Below are the code and all the weights of a small trained network. Each question names an input and a class and asks about switching units off, where a switched-off unit gives its printed mean instead of its output.

import numpy as np


def w(rows, s, z=0):
    codes = np.array(rows[::2]) - 128.0
    scale = np.full(codes.shape[1], s)
    scale[-1] = z or s
    return codes * scale


def f(y):
    return y / 2 * (1 + np.tanh(0.7978845608 * (y + 0.044715 * y**3)))


def log_softmax(a):
    a = a - a.max(-1, keepdims=True)
    return a - np.log(np.exp(a).sum(-1, keepdims=True))


def net(x, mask):
    res = np.array(x, float).reshape(1, 5) / 4 @ E
    y = f(res @ A[0][:, :-1].T + A[0][:, -1])
    res = res + np.where(mask, y, B[0][:, -1]) @ B[0][:, :-1]
    return log_softmax(res[-1] @ U[:, :-1].T + U[:, -1])


A, B = {}, {}
E = w([
[232,13,32,224,92],'x0',
[5,2,180,140,74],'x1',
[127,127,127,126,130],'x2',
[74,161,132,255,220],'x3',
[55,198,11,143,50],'x4',
],0.0054)
A[0] = w([
[183,97,211,128,168,61],'neuron 1',
[75,158,146,248,203,57],'neuron 2',
[42,8,161,111,96,74],'neuron 3',
[181,60,64,180,120,89],'neuron 4',
[171,86,112,2,40,105],'neuron 5',
[91,151,133,216,186,59],'neuron 6',
[42,44,174,145,84,28],'neuron 7',
[208,58,83,199,104,87],'neuron 8',
[171,97,132,7,36,78],'neuron 9',
[187,75,81,196,98,78],'neuron 10',
[50,229,193,38,170,1],'neuron 11',
[65,120,129,251,207,107],'neuron 12',
[179,66,59,177,120,67],'neuron 13',
[92,158,82,133,65,10],'neuron 14',
[214,56,217,131,187,103],'neuron 15',
[163,75,200,112,217,248],'neuron 16',
[202,69,221,84,190,81],'neuron 17',
[182,73,71,187,107,47],'neuron 18',
[238,222,107,119,170,77],'neuron 19',
[237,211,90,112,168,87],'neuron 20',
[218,214,92,93,182,59],'neuron 21',
[209,72,240,127,158,91],'neuron 22',
[163,82,118,3,56,83],'neuron 23',
[91,185,39,163,30,105],'neuron 24',
[82,189,44,128,7,52],'neuron 25',
[184,92,203,117,187,48],'neuron 26',
],0.0068,0.0059)
B[0] = w([
[69,148,86,142,166,141],'neuron 1',
[216,182,153,184,156,159],'neuron 2',
[101,70,162,216,34,184],'neuron 3',
[87,187,200,74,131,176],'neuron 4',
[195,214,152,213,172,204],'neuron 5',
[184,146,143,161,152,137],'neuron 6',
[67,73,176,204,72,154],'neuron 7',
[87,171,227,45,141,190],'neuron 8',
[213,221,159,223,204,186],'neuron 9',
[83,179,196,75,146,170],'neuron 10',
[74,166,255,26,170,185],'neuron 11',
[226,204,145,167,162,180],'neuron 12',
[76,155,199,67,168,165],'neuron 13',
[76,116,108,155,185,119],'neuron 14',
[68,186,60,125,135,186],'neuron 15',
[126,174,75,106,59,253],'neuron 16',
[63,182,71,150,150,176],'neuron 17',
[70,160,209,79,178,157],'neuron 18',
[59,26,161,212,54,184],'neuron 19',
[57,50,167,198,56,187],'neuron 20',
[62,31,185,204,76,171],'neuron 21',
[66,177,64,132,141,176],'neuron 22',
[172,188,148,188,156,183],'neuron 23',
[66,189,59,116,149,187],'neuron 24',
[52,186,73,150,169,173],'neuron 25',
[52,153,81,157,185,141],'neuron 26',
],0.0082,0.0058)
U = w([
[106,135,210,37,148,106],'0',
[101,70,148,198,69,92],'1',
[150,128,108,107,115,251],'2',
[206,154,134,183,169,97],'3',
[81,149,32,115,146,87],'4',
[234,15,42,12,119,139],'5',
[169,4,108,80,218,65],'6',
],0.014,0.018)

Each question gives the input, the list of numbers given to net, and the class t.
The units are the neurons (one row each of A and B). Each row of codes is followed by its name. A weight is (code - 128) times the scale printed after its matrix; where a second scale follows, it is the last column's (A, B and U).
mask holds one flag per neuron, in row order. A switched-off neuron (its flag False) gives its mean, the last column of its row in B, instead of its output. The means were averaged over made-up inputs and are rounded, as every weight is.
A unit's drop is (log p(t) with every unit on - log p(t) with that unit switched off) / (log p(t) with every unit on - log p(t) with every unit switched off).
The circuit of an input: a set's keep is (log p(t) with only the set's units on - log p(t) with every unit switched off) / (log p(t) with every unit on - log p(t) with every unit switched off). Starting from the 12 units with the biggest drops (on a tie, the unit counted first), units are removed one at a time, each time the one whose removal leaves the highest keep (on an exact tie, the one counted first), for as long as the keep stays at least 0.8.
units of the circuit, in order: the units of the circuit, biggest drop first
most important unit: the unit with the biggest drop
k most important neurons: the k neurons with the biggest drops, biggest first
drop of u: that unit's drop, to one decimal
input [2,7,-3,-8,-2], class 3: most important unit : neuron 9
input [-2,2,-2,7,5], class 3: units of the circuit, in order : (neuron 12; neuron 2)
input [3,1,1,-1,7], class 4: units of the circuit, in order : (neuron 24; neuron 25)
input [7,2,-4,-7,-6], class 0: 2 most important neurons : (neuron 8; neuron 4)
input [1,-7,1,7,7], class 1: 2 most important neurons : (neuron 19; neuron 20)
input [6,-6,-3,-8,5], class 3: 3 most important neurons : (neuron 5; neuron 9; neuron 23)
input [-5,-1,5,7,1], class 3: units of the circuit, in order : (neuron 2; neuron 12)
input [-4,5,6,8,-6], class 3: 2 most important neurons : (neuron 12; neuron 2)
input [-5,-6,-1,5,-5], class 1: 3 most important neurons : (neuron 19; neuron 21; neuron 20)
input [3,5,-5,1,7], class 4: 2 most important neurons : (neuron 24; neuron 25)
input [5,-1,2,-4,-6], class 4: drop of neuron 17 : 0.2
input [-3,-4,4,-7,-6], class 3: drop of neuron 5 : 0.3
input [-4,-6,-1,-6,-1], class 1: drop of neuron 11 : 0.0
input [2,-7,-2,6,7], class 1: drop of neuron 21 : 0.2
input [-8,-6,8,7,3], class 0: units of the circuit, in order : (neuron 11)
